Here is a tiny trained network, its code and every weight. The questions are about switching its units off for an input and a class, where a switched-off unit gives its printed mean instead of its output.

import numpy as np


def w(rows, s, z=0):
    codes = np.array(rows[::2]) - 128.0
    scale = np.full(codes.shape[1], s)
    scale[-1] = z or s
    return codes * scale


def norm(h):
    return h / np.sqrt((h * h).mean(-1, keepdims=True) + 1e-5)


def f(y):
    return np.maximum(y, 0)


def log_softmax(a):
    a = a - a.max(-1, keepdims=True)
    return a - np.log(np.exp(a).sum(-1, keepdims=True))


def net(x, mask):
    res = np.array(x, float).reshape(1, 8) / 4 @ E
    u = 0
    for l in range(2):
        y = f(norm(res) @ A[l][:, :-1].T + A[l][:, -1])
        res = res + np.where(mask[u : u + 4], y, B[l][:, -1]) @ B[l][:, :-1]
        u += 4
    return log_softmax(norm(res)[-1] @ U[:, :-1].T + U[:, -1])


A, B = {}, {}
E = w([
[139,130,133,144,123,130,136],'x0',
[119,130,121,106,133,128,122],'x1',
[137,131,131,134,122,134,135],'x2',
[65,210,57,184,71,116,153],'x3',
[157,99,131,100,37,80,93],'x4',
[138,126,139,147,123,131,139],'x5',
[114,120,111,130,91,254,98],'x6',
[104,47,69,96,110,144,235],'x7',
],0.0037)
A[0] = w([
[92,135,141,167,197,169,133,74],'0.n0',
[143,86,134,118,28,93,76,4],'0.n1',
[129,181,149,137,133,128,68,55],'0.n2',
[76,87,134,149,84,255,68,23],'0.n3',
],0.0083,0.0021)
B[0] = w([
[135,190,149,29,105,170,133,190],'0.n0',
[110,217,150,56,201,203,176,241],'0.n1',
[165,66,52,176,78,147,115,199],'0.n2',
[135,122,142,139,180,2,147,254],'0.n3',
],0.0072,0.0043)
A[1] = w([
[145,166,161,172,128,168,1,5],'1.n0',
[74,34,133,75,131,177,245,48],'1.n1',
[137,5,241,78,174,172,96,52],'1.n2',
[23,22,72,123,110,165,159,66],'1.n3',
],0.0053,0.0019)
B[1] = w([
[206,44,110,80,122,123,162,171],'1.n0',
[217,143,146,133,133,120,54,243],'1.n1',
[2,132,89,207,59,156,167,255],'1.n2',
[174,95,125,144,99,146,54,168],'1.n3',
],0.0077,0.0039)
U = w([
[254,61,103,125,99,147,63,11],'0',
[132,234,205,35,175,212,134,140],'1',
[111,118,180,148,193,10,124,119],'2',
[17,147,99,192,22,180,142,247],'3',
],0.0081,0.0012)

Each question gives the input, the list of numbers given to net, and the class t.
The units are the neurons (one row each of A and B). Each row of codes is followed by its name. A weight is (code - 128) times the scale printed after its matrix; where a second scale follows, it is the last column's (A, B and U).
mask holds one flag per neuron, layer by layer. A switched-off neuron (its flag False) gives its mean, the last column of its row in B, instead of its output. The means were averaged over made-up inputs and are rounded, as every weight is.
A unit's drop is (log p(t) with every unit on - log p(t) with that unit switched off) / (log p(t) with every unit on - log p(t) with every unit switched off).
The circuit of an input: a set's keep is (log p(t) with only the set's units on - log p(t) with every unit switched off) / (log p(t) with every unit on - log p(t) with every unit switched off). Starting from all 8 units, units are removed one at a time, each time the one whose removal leaves the highest keep (on an exact tie, the one counted first), for as long as the keep stays at least 0.8.
circuit, biggest first: the units of the circuit, biggest drop first
most important unit: the unit with the biggest drop
top k neurons: the k neurons with the biggest drops, biggest first
k most important neurons of layer l: the k neurons of layer l with the biggest drops, biggest first
input [2,6,1,-7,4,-4,8,6], class 2: 2 most important neurons of layer 0	0.n3, 0.n2
input [5,-6,8,1,-5,1,0,4], class 1: top 3 neurons	0.n0, 0.n2, 1.n0
input [6,5,-4,-2,-1,5,-3,4], class 0: top 2 neurons	0.n3, 1.n1
input [-6,1,4,-3,3,-2,2,0], class 1: most important unit	0.n1
input [-6,2,-6,5,5,-5,4,5], class 0: top 2 neurons	1.n2, 1.n3
input [0,2,-5,3,0,-3,-2,-3], class 0: top 2 neurons	1.n2, 0.n3
input [-6,4,2,-5,-2,3,-3,4], class 3: top 3 neurons	1.n2, 0.n3, 0.n2
input [5,0,7,-5,-1,-6,-6,8], class 0: 2 most important neurons of layer 1	1.n1, 1.n3
input [5,0,-8,4,-1,8,1,-8], class 0: top 2 neurons	1.n0, 1.n2
input [8,4,7,6,8,6,5,4], class 1: circuit, biggest first	0.n1, 1.n2
input [7,8,0,6,-4,3,7,4], class 2: top 3 neurons	0.n3, 1.n2, 0.n1
input [-3,0,-4,1,-8,-4,-6,0], class 1: top 2 neurons	0.n0, 0.n3
input [4,7,-6,4,6,-2,-4,-7], class 0: 2 most important neurons of layer 0	0.n2, 0.n3
input [-2,-2,3,1,-3,-2,0,-6], class 0: most important unit	0.n2
input [-7,-8,-3,1,5,7,8,6], class 2: top 2 neurons	0.n3, 0.n2
input [-3,1,6,-7,4,0,-1,-5], class 3: 2 most important neurons of layer 1	1.n2, 1.n1
input [-4,-5,7,6,0,-8,7,-2], class 2: top 2 neurons	0.n3, 1.n2
input [7,1,6,-4,7,-6,-6,0], class 1: 2 most important neurons of layer 0	0.n1, 0.n3
input [-6,-3,2,6,-2,6,8,-6], class 2: 3 most important neurons of layer 1	1.n2, 1.n1, 1.n3
input [-7,1,0,-7,1,1,5,4], class 3: circuit, biggest first	1.n2
input [-6,-3,7,3,-2,-7,4,-1], class 2: 2 most important neurons of layer 0	0.n3, 0.n1
